Below is a small trained network, with its code and all its weights. Each question gives an input and a class and asks what happens when units are switched off, that is, made to give their printed mean instead of their output.

import numpy as np


def w(rows, s, z=0):
    codes = np.array(rows[::2]) - 128.0
    scale = np.full(codes.shape[1], s)
    scale[-1] = z or s
    return codes * scale


def norm(h):
    return h / np.sqrt((h * h).mean(-1, keepdims=True) + 1e-5)


def f(y):
    return np.maximum(y, 0)


def log_softmax(a):
    a = a - a.max(-1, keepdims=True)
    return a - np.log(np.exp(a).sum(-1, keepdims=True))


def net(x, mask):
    res = np.array(x, float).reshape(1, 3) / 4 @ E
    u = 0
    for l in range(2):
        y = f(norm(res) @ A[l][:, :-1].T + A[l][:, -1])
        res = res + np.where(mask[u : u + 9], y, B[l][:, -1]) @ B[l][:, :-1]
        u += 9
    return log_softmax(norm(res)[-1] @ U[:, :-1].T + U[:, -1])


A, B = {}, {}
E = w([
[159,144,199,211,134,156,79,176,33],'x0',
[158,240,36,175,255,133,177,95,171],'x1',
[60,117,94,94,63,105,181,167,135],'x2',
],0.0067)
A[0] = w([
[134,163,186,140,36,176,84,187,66,234],'0.n0',
[101,185,160,254,67,163,114,161,84,128],'0.n1',
[129,224,27,109,166,86,166,110,202,135],'0.n2',
[130,228,82,175,216,196,186,206,75,49],'0.n3',
[173,55,173,110,129,132,87,62,157,35],'0.n4',
[209,30,170,94,163,203,49,133,80,30],'0.n5',
[62,75,183,130,32,77,81,222,129,98],'0.n6',
[138,126,92,166,240,172,162,84,145,5],'0.n7',
[142,238,68,144,205,65,137,162,81,71],'0.n8',
],0.0066,0.0026)
B[0] = w([
[168,90,34,176,109,156,130,166,157,234],'0.n0',
[163,132,235,105,137,157,153,218,164,201],'0.n1',
[168,42,40,135,151,76,17,206,158,254],'0.n2',
[102,134,231,35,57,153,190,157,6,216],'0.n3',
[55,149,86,93,80,103,180,44,165,166],'0.n4',
[153,179,71,151,127,58,107,25,184,194],'0.n5',
[36,79,181,86,176,181,216,155,73,235],'0.n6',
[2,195,140,207,198,200,185,117,98,200],'0.n7',
[23,169,217,104,84,185,201,58,89,211],'0.n8',
],0.0064,0.0083)
A[1] = w([
[85,237,137,162,230,184,112,96,116,4],'1.n0',
[187,185,100,156,183,119,86,28,112,160],'1.n1',
[135,12,37,138,185,99,81,99,66,154],'1.n2',
[80,179,135,158,215,174,206,121,92,60],'1.n3',
[254,135,151,224,206,161,137,177,126,23],'1.n4',
[106,106,62,75,90,63,116,59,152,114],'1.n5',
[145,82,145,104,75,166,160,122,222,124],'1.n6',
[115,161,170,32,88,70,163,95,122,123],'1.n7',
[162,104,142,73,80,80,81,98,132,3],'1.n8',
],0.0075,0.0037)
B[1] = w([
[47,29,178,111,2,184,233,154,94,226],'1.n0',
[64,74,147,107,71,150,146,182,75,184],'1.n1',
[83,118,96,194,127,129,142,200,158,228],'1.n2',
[134,54,200,81,84,188,147,88,64,254],'1.n3',
[166,223,98,88,219,154,70,135,173,163],'1.n4',
[210,132,129,139,157,79,80,143,151,228],'1.n5',
[105,164,143,146,116,210,124,144,49,210],'1.n6',
[161,169,208,138,124,147,153,84,61,185],'1.n7',
[115,158,95,172,90,82,172,97,122,138],'1.n8',
],0.0093,0.0058)
U = w([
[32,45,215,97,65,219,224,218,26,215],'0',
[90,73,21,79,209,21,101,239,255,122],'1',
[243,220,187,166,203,212,36,189,145,1],'2',
[183,194,223,42,73,28,164,1,115,54],'3',
[183,76,98,223,32,61,79,101,122,90],'4',
],0.012,0.0064)

Each question gives the input, the list of numbers given to net, and the class t.
The units are the neurons (one row each of A and B). Each row of codes is followed by its name. A weight is (code - 128) times the scale printed after its matrix; where a second scale follows, it is the last column's (A, B and U).
mask holds one flag per neuron, layer by layer. A switched-off neuron (its flag False) gives its mean, the last column of its row in B, instead of its output. The means were averaged over made-up inputs and are rounded, as every weight is.
A unit's drop is (log p(t) with every unit on - log p(t) with that unit switched off) / (log p(t) with every unit on - log p(t) with every unit switched off).
most important unit: the unit with the biggest drop
k most important neurons: the k neurons with the biggest drops, biggest first
k most important neurons of layer l: the k neurons of layer l with the biggest drops, biggest first
drop when u is switched off: that unit's drop, to one decimal
input [7,-1,2], class 2: 3 most important neurons => 1.n4, 0.n8, 0.n0
input [-6,2,-5], class 1: most important unit => 0.n2
input [2,-7,-8], class 4: 2 most important neurons => 0.n5, 0.n7
input [8,1,-1], class 2: 2 most important neurons of layer 0 => 0.n6, 0.n7
input [-2,-3,-2], class 3: 2 most important neurons => 0.n2, 0.n4
input [-7,-8,-5], class 3: 2 most important neurons of layer 0 => 0.n2, 0.n4
input [-8,-4,-2], class 3: 2 most important neurons => 0.n2, 0.n0
input [-2,5,5], class 1: 2 most important neurons of layer 0 => 0.n2, 0.n6
input [2,-7,-7], class 4: 2 most important neurons => 0.n5, 0.n3
input [1,-2,-8], class 4: 3 most important neurons => 0.n5, 0.n6, 0.n7
input [-2,6,8], class 1: 2 most important neurons => 0.n2, 0.n6
input [3,-2,-7], class 2: 3 most important neurons => 1.n4, 0.n7, 0.n8
input [-5,-8,-5], class 3: 3 most important neurons of layer 0 => 0.n2, 0.n4, 0.n5
input [0,-5,-7], class 4: most important unit => 0.n5
input [-7,-2,5], class 1: 3 most important neurons => 0.n8, 0.n3, 1.n3
input [-7,-6,-3], class 3: 3 most important neurons of layer 0 => 0.n2, 0.n0, 0.n4
input [-1,-5,-4], class 4: 2 most important neurons of layer 1 => 1.n5, 1.n0
input [-2,-5,-7], class 4: drop when 0.n3 is switched off => 0.3
input [6,-6,-7], class 2: drop when 1.n4 is switched off => 0.1
input [8,-3,-1], class 2: most important unit => 1.n4
input [-1,-4,-5], class 4: drop when 0.n8 is switched off => 0.2
